Here is a tiny trained network, its code and every weight. The questions are about switching its units off for an input and a class, where a switched-off unit gives its printed mean instead of its output.

import numpy as np


def w(rows, s, z=0):
    codes = np.array(rows[::2]) - 128.0
    scale = np.full(codes.shape[1], s)
    scale[-1] = z or s
    return codes * scale


def f(y):
    return np.maximum(y, 0)


def log_softmax(a):
    a = a - a.max(-1, keepdims=True)
    return a - np.log(np.exp(a).sum(-1, keepdims=True))


def net(x, mask):
    res = np.array(x, float).reshape(1, 6) / 4 @ E
    y = f(res @ A[0][:, :-1].T + A[0][:, -1])
    res = res + np.where(mask, y, B[0][:, -1]) @ B[0][:, :-1]
    return log_softmax(res[-1] @ U[:, :-1].T + U[:, -1])


A, B = {}, {}
E = w([
[216,77,191,127,127,117,118,246,147,44,111,76],'x0',
[148,74,172,163,160,117,55,126,75,148,104,250],'x1',
[144,58,42,243,124,179,111,130,166,171,83,125],'x2',
[136,134,134,125,123,128,131,127,134,136,117,131],'x3',
[132,127,121,125,128,128,123,124,122,125,131,124],'x4',
[133,114,118,118,117,118,133,122,118,124,125,125],'x5',
],0.014)
A[0] = w([
[129,94,93,128,172,141,145,122,167,100,98,120,76],'n1',
[168,71,200,107,167,90,85,159,72,157,133,225,19],'n2',
[156,46,44,197,117,188,111,167,186,175,88,51,20],'n3',
[137,137,138,96,136,138,125,140,138,141,84,54,82],'n4',
[127,147,119,121,128,133,143,129,158,106,137,164,127],'n5',
[222,50,170,163,168,108,112,184,150,103,105,106,8],'n6',
[124,128,56,209,113,139,197,153,186,134,128,69,121],'n7',
[140,174,120,131,110,134,181,105,134,106,166,161,49],'n8',
[77,178,101,106,133,127,155,33,117,183,156,132,187],'n9',
[103,147,57,139,117,147,188,74,203,140,124,28,36],'n10',
[50,223,73,72,141,133,156,1,92,216,164,135,68],'n11',
[180,175,203,73,157,103,168,194,122,81,152,37,144],'n12',
[99,160,189,46,149,88,139,94,87,111,150,211,40],'n13',
[154,78,199,126,199,133,69,116,74,96,83,195,110],'n14',
[100,167,40,102,129,186,158,154,177,135,135,86,83],'n15',
[148,133,184,59,84,156,208,183,162,61,163,60,108],'n16',
[92,171,201,77,123,62,113,112,65,134,158,151,89],'n17',
[86,70,55,198,145,195,105,45,116,221,99,245,104],'n18',
[130,84,125,150,149,138,70,70,122,137,104,189,89],'n19',
[127,154,166,78,148,146,100,93,80,155,144,150,50],'n20',
],0.0097,0.017)
B[0] = w([
[101,161,139,125,75,73,146,123,145,131,140,145,136],'n1',
[64,209,191,28,58,140,152,139,211,2,151,67,175],'n2',
[64,179,232,44,61,171,77,130,170,18,86,131,182],'n3',
[104,140,120,116,173,130,174,113,129,126,146,123,150],'n4',
[133,149,120,130,118,117,110,186,148,126,107,142,134],'n5',
[252,42,141,217,103,225,40,163,64,167,102,192,172],'n6',
[108,125,191,110,88,179,64,145,106,76,122,168,186],'n7',
[129,143,132,130,133,150,109,129,159,104,152,106,134],'n8',
[171,73,186,183,96,198,55,184,89,87,97,140,218],'n9',
[209,83,127,215,94,154,122,190,49,187,121,181,171],'n10',
[72,151,206,18,84,131,74,119,188,17,98,89,218],'n11',
[57,187,106,74,189,77,140,125,218,158,154,84,251],'n12',
[184,87,82,219,77,172,136,194,49,167,89,195,180],'n13',
[127,110,188,124,89,210,57,112,101,101,84,140,195],'n14',
[194,91,125,146,94,177,137,129,107,135,123,166,165],'n15',
[78,147,123,110,178,80,186,42,149,158,139,90,232],'n16',
[179,74,131,162,51,164,84,124,105,134,106,174,189],'n17',
[163,148,4,176,193,60,196,88,106,245,192,116,230],'n18',
[166,109,85,130,162,106,156,129,131,175,152,135,168],'n19',
[141,118,110,179,114,134,154,143,124,129,142,128,149],'n20',
],0.0094,0.024)
U = w([
[93,146,191,23,93,142,104,161,177,26,142,80,229],'0',
[229,77,132,254,101,173,86,169,46,149,141,138,128],'1',
[127,148,44,136,248,25,187,114,136,229,182,75,2],'2',
],0.0095,0.0043)

Each question gives the input, the list of numbers given to net, and the class t.
The units are the neurons (one row each of A and B). Each row of codes is followed by its name. A weight is (code - 128) times the scale printed after its matrix; where a second scale follows, it is the last column's (A, B and U).
mask holds one flag per neuron, in row order. A switched-off neuron (its flag False) gives its mean, the last column of its row in B, instead of its output. The means were averaged over made-up inputs and are rounded, as every weight is.
A unit's drop is (log p(t) with every unit on - log p(t) with that unit switched off) / (log p(t) with every unit on - log p(t) with every unit switched off).
most important unit: the unit with the biggest drop
k most important neurons: the k neurons with the biggest drops, biggest first
drop when u is switched off: that unit's drop, to one decimal
input [-2,1,-8,7,8,-5], class 1: most important unit => n13
input [2,0,4,-2,3,-5], class 0: 2 most important neurons => [n3, n13]
input [0,-1,3,4,-6,-3], class 1: 2 most important neurons => [n11, n12]
input [4,6,0,3,4,3], class 0: 2 most important neurons => [n2, n18]
input [5,0,6,-8,7,-2], class 0: 2 most important neurons => [n3, n18]
input [4,-3,0,0,4,4], class 2: 2 most important neurons => [n11, n3]
input [7,8,0,-1,-7,0], class 0: 2 most important neurons => [n2, n18]
input [-3,7,1,7,8,-2], class 2: 2 most important neurons => [n18, n6]
input [1,7,0,7,5,6], class 0: 4 most important neurons => [n2, n10, n9, n13]
input [-4,3,-7,3,-6,5], class 1: 2 most important neurons => [n13, n17]
input [-8,1,-4,-3,6,-3], class 1: 3 most important neurons => [n13, n9, n12]
input [4,-7,0,-2,-3,-1], class 2: 2 most important neurons => [n11, n16]
input [1,-7,-8,7,0,-1], class 2: 3 most important neurons => [n16, n12, n3]
input [1,-3,6,0,-2,-7], class 0: most important unit => n3
input [-6,2,1,-4,3,-4], class 2: drop when n18 is switched off => 2.9
input [-1,2,-2,-8,-5,7], class 1: drop when n12 is switched off => 0.2
input [-1,4,-6,-8,6,-4], class 1: drop when n13 is switched off => 1.0
